[0.18 0.64]
[1.29 -1.17]
[6.00 1.43]
[-0.78 -6.49]
[0.19 -1.07]
[2.93 -0.66]
[-0.58 -5.66]
:
[-5.66 -0.58]
[-0.66 2.93]
[-1.07 0.19]
[-6.49 -0.78]
[1.43 6.00]
[-1.17 1.29]
[0.64 0.18]

[-2.27 -0.98 -1.16 -1.23 -1.82]
[-6.27 1.89 -4.24 -0.80 -2.94]
[-2.16 0.29 -1.36 -0.20 -1.08]
:
[-1.08 -0.20 -1.36 0.29 -2.16]
[-2.94 -0.80 -4.24 1.89 -6.27]
[-1.82 -1.23 -1.16 -0.98 -2.27]

[0.70 0.11 0.68 1.42 0.84 1.12]
[0.21 -1.97 0.47 -0.93 -1.00 2.53]
[-6.90 1.79 -4.43 -1.14 -3.11 -0.91]
[-1.37 1.13 -0.91 1.45 0.27 0.26]
[-4.31 1.44 -2.90 -0.27 -1.69 -0.72]
[3.39 -5.82 3.66 -1.93 -1.41 7.23]
:
[7.23 -1.41 -1.93 3.66 -5.82 3.39]
[-0.72 -1.69 -0.27 -2.90 1.44 -4.31]
[0.26 0.27 1.45 -0.91 1.13 -1.37]
[-0.91 -3.11 -1.14 -4.43 1.79 -6.90]
[2.53 -1.00 -0.93 0.47 -1.97 0.21]
[1.12 0.84 1.42 0.68 0.11 0.70]

[5.02 1.98 1.25 -4.41 -4.21 4.39 0.60 2.40]
[4.32 -3.91 -4.86 4.91 3.86 -5.97 4.15 -2.91]
[-1.52 2.96 3.57 -3.39 -2.83 3.94 -2.63 2.14]
[4.94 2.52 -2.98 -1.99 -1.71 -1.39 4.95 1.10]
[4.66 5.57 -4.97 -3.13 -3.79 0.18 2.84 4.79]
[-4.90 1.81 5.84 -1.93 -2.95 4.70 -4.10 0.60]
:
[0.60 -4.10 4.70 -2.95 -1.93 5.84 1.81 -4.90]
[4.79 2.84 0.18 -3.79 -3.13 -4.97 5.57 4.66]
[1.10 4.95 -1.39 -1.71 -1.99 -2.98 2.52 4.94]
[2.14 -2.63 3.94 -2.83 -3.39 3.57 2.96 -1.52]
[-2.91 4.15 -5.97 3.86 4.91 -4.86 -3.91 4.32]
[2.40 0.60 4.39 -4.21 -4.41 1.25 1.98 5.02]

[-1.03 5.34 5.69 -4.73 -5.70 3.85 -4.15]
[6.28 -6.28 -3.64 -5.32 -3.65 3.26 5.87]
[-3.39 3.15 1.51 6.13 1.26 1.39 -0.18]
[6.50 -5.16 0.22 -3.04 1.33 4.27 -1.29]
[-0.68 4.13 -4.24 -2.58 2.46 2.33 5.92]
[3.53 4.87 -4.84 6.37 6.04 3.09 5.45]
[-2.86 -5.44 -6.64 3.14 0.42 3.91 5.63]
[5.04 4.74 -1.88 4.03 5.48 4.38 -3.95]
:
[-3.95 4.38 5.48 4.03 -1.88 4.74 5.04]
[5.63 3.91 0.42 3.14 -6.64 -5.44 -2.86]
[5.45 3.09 6.04 6.37 -4.84 4.87 3.53]
[5.92 2.33 2.46 -2.58 -4.24 4.13 -0.68]
[-1.29 4.27 1.33 -3.04 0.22 -5.16 6.50]
[-0.18 1.39 1.26 6.13 1.51 3.15 -3.39]
[5.87 3.26 -3.65 -5.32 -3.64 -6.28 6.28]
[-4.15 3.85 -5.70 -4.73 5.69 5.34 -1.03]

[-7.21 -3.30 -0.98 -4.07 0.14 -0.75]
[-2.10 8.08 -3.29 1.62 -2.28 -4.00]
[0.03 -2.16 0.96 1.75 0.41 -0.14]
[2.28 1.69 -0.15 2.33 -2.63 0.03]
[0.52 0.24 -0.24 -0.12 -2.24 0.55]
[0.70 -0.49 0.04 -3.05 -1.62 2.04]
:
[2.04 -1.62 -3.05 0.04 -0.49 0.70]
[0.55 -2.24 -0.12 -0.24 0.24 0.52]
[0.03 -2.63 2.33 -0.15 1.69 2.28]
[-0.14 0.41 1.75 0.96 -2.16 0.03]
[-4.00 -2.28 1.62 -3.29 8.08 -2.10]
[-0.75 0.14 -4.07 -0.98 -3.30 -7.21]

[-0.81 -2.11 -0.24 -4.21 -0.36 1.23 -2.86 -0.02 0.22 -3.02 1.53 -0.72 -0.30]
[1.99 -0.48 3.01 -1.47 -1.02 -2.29 -0.84 -0.02 2.17 -1.83 -3.24 -0.72 -2.22]
[-3.30 0.10 1.27 -1.47 -1.07 1.23 -3.85 0.41 0.22 -0.54 -6.71 -0.64 -1.41]
[0.20 -2.90 1.27 -3.43 -4.48 1.23 0.31 -3.34 -0.41 -1.75 0.86 -1.21 -1.41]
[0.20 -0.48 1.27 -1.47 2.14 1.23 -3.85 0.06 2.15 -1.97 -0.46 0.34 -1.96]
[0.56 0.26 2.75 -1.47 -1.02 1.23 -4.06 -0.02 0.22 2.46 -1.72 -1.19 -1.41]
[-5.17 -0.48 1.27 -1.47 -1.02 1.06 -3.85 -0.02 0.22 1.44 -0.46 -0.11 -1.35]
:
[-1.35 -0.11 -0.46 1.44 0.22 -0.02 -3.85 1.06 -1.02 -1.47 1.27 -0.48 -5.17]
[-1.41 -1.19 -1.72 2.46 0.22 -0.02 -4.06 1.23 -1.02 -1.47 2.75 0.26 0.56]
[-1.96 0.34 -0.46 -1.97 2.15 0.06 -3.85 1.23 2.14 -1.47 1.27 -0.48 0.20]
[-1.41 -1.21 0.86 -1.75 -0.41 -3.34 0.31 1.23 -4.48 -3.43 1.27 -2.90 0.20]
[-1.41 -0.64 -6.71 -0.54 0.22 0.41 -3.85 1.23 -1.07 -1.47 1.27 0.10 -3.30]
[-2.22 -0.72 -3.24 -1.83 2.17 -0.02 -0.84 -2.29 -1.02 -1.47 3.01 -0.48 1.99]
[-0.30 -0.72 1.53 -3.02 0.22 -0.02 -2.86 1.23 -0.36 -4.21 -0.24 -2.11 -0.81]

[-5.44 1.05 -3.81 -2.44 -2.81 -1.35]
[4.00 -3.80 4.34 -3.61 -2.71 1.79]
[-0.52 4.18 -1.29 3.28 1.39 -2.33]
[2.97 -1.07 2.86 3.26 2.78 4.05]
[-6.29 0.59 -4.05 -1.88 -3.36 -0.69]
[-4.23 2.28 -2.91 -0.05 -2.15 -1.52]
[-2.10 3.29 -2.00 1.93 0.41 -1.50]
[2.08 -2.80 2.08 -1.06 0.03 4.15]
[0.67 4.19 -0.31 4.03 3.16 -2.90]
:
[-2.90 3.16 4.03 -0.31 4.19 0.67]
[4.15 0.03 -1.06 2.08 -2.80 2.08]
[-1.50 0.41 1.93 -2.00 3.29 -2.10]
[-1.52 -2.15 -0.05 -2.91 2.28 -4.23]
[-0.69 -3.36 -1.88 -4.05 0.59 -6.29]
[4.05 2.78 3.26 2.86 -1.07 2.97]
[-2.33 1.39 3.28 -1.29 4.18 -0.52]
[1.79 -2.71 -3.61 4.34 -3.80 4.00]
[-1.35 -2.81 -2.44 -3.81 1.05 -5.44]

[-1.57 -0.87 4.73 -0.20 6.29 -1.12 -0.90]
[-0.10 0.05 -0.44 -0.34 0.04 -0.01 -0.18]
[1.32 0.59 -4.98 -0.02 -5.68 0.95 0.64]
[-5.26 8.15 3.87 -5.55 -2.10 -5.34 -5.31]
:
[-5.31 -5.34 -2.10 -5.55 3.87 8.15 -5.26]
[0.64 0.95 -5.68 -0.02 -4.98 0.59 1.32]
[-0.18 -0.01 0.04 -0.34 -0.44 0.05 -0.10]
[-0.90 -1.12 6.29 -0.20 4.73 -0.87 -1.57]
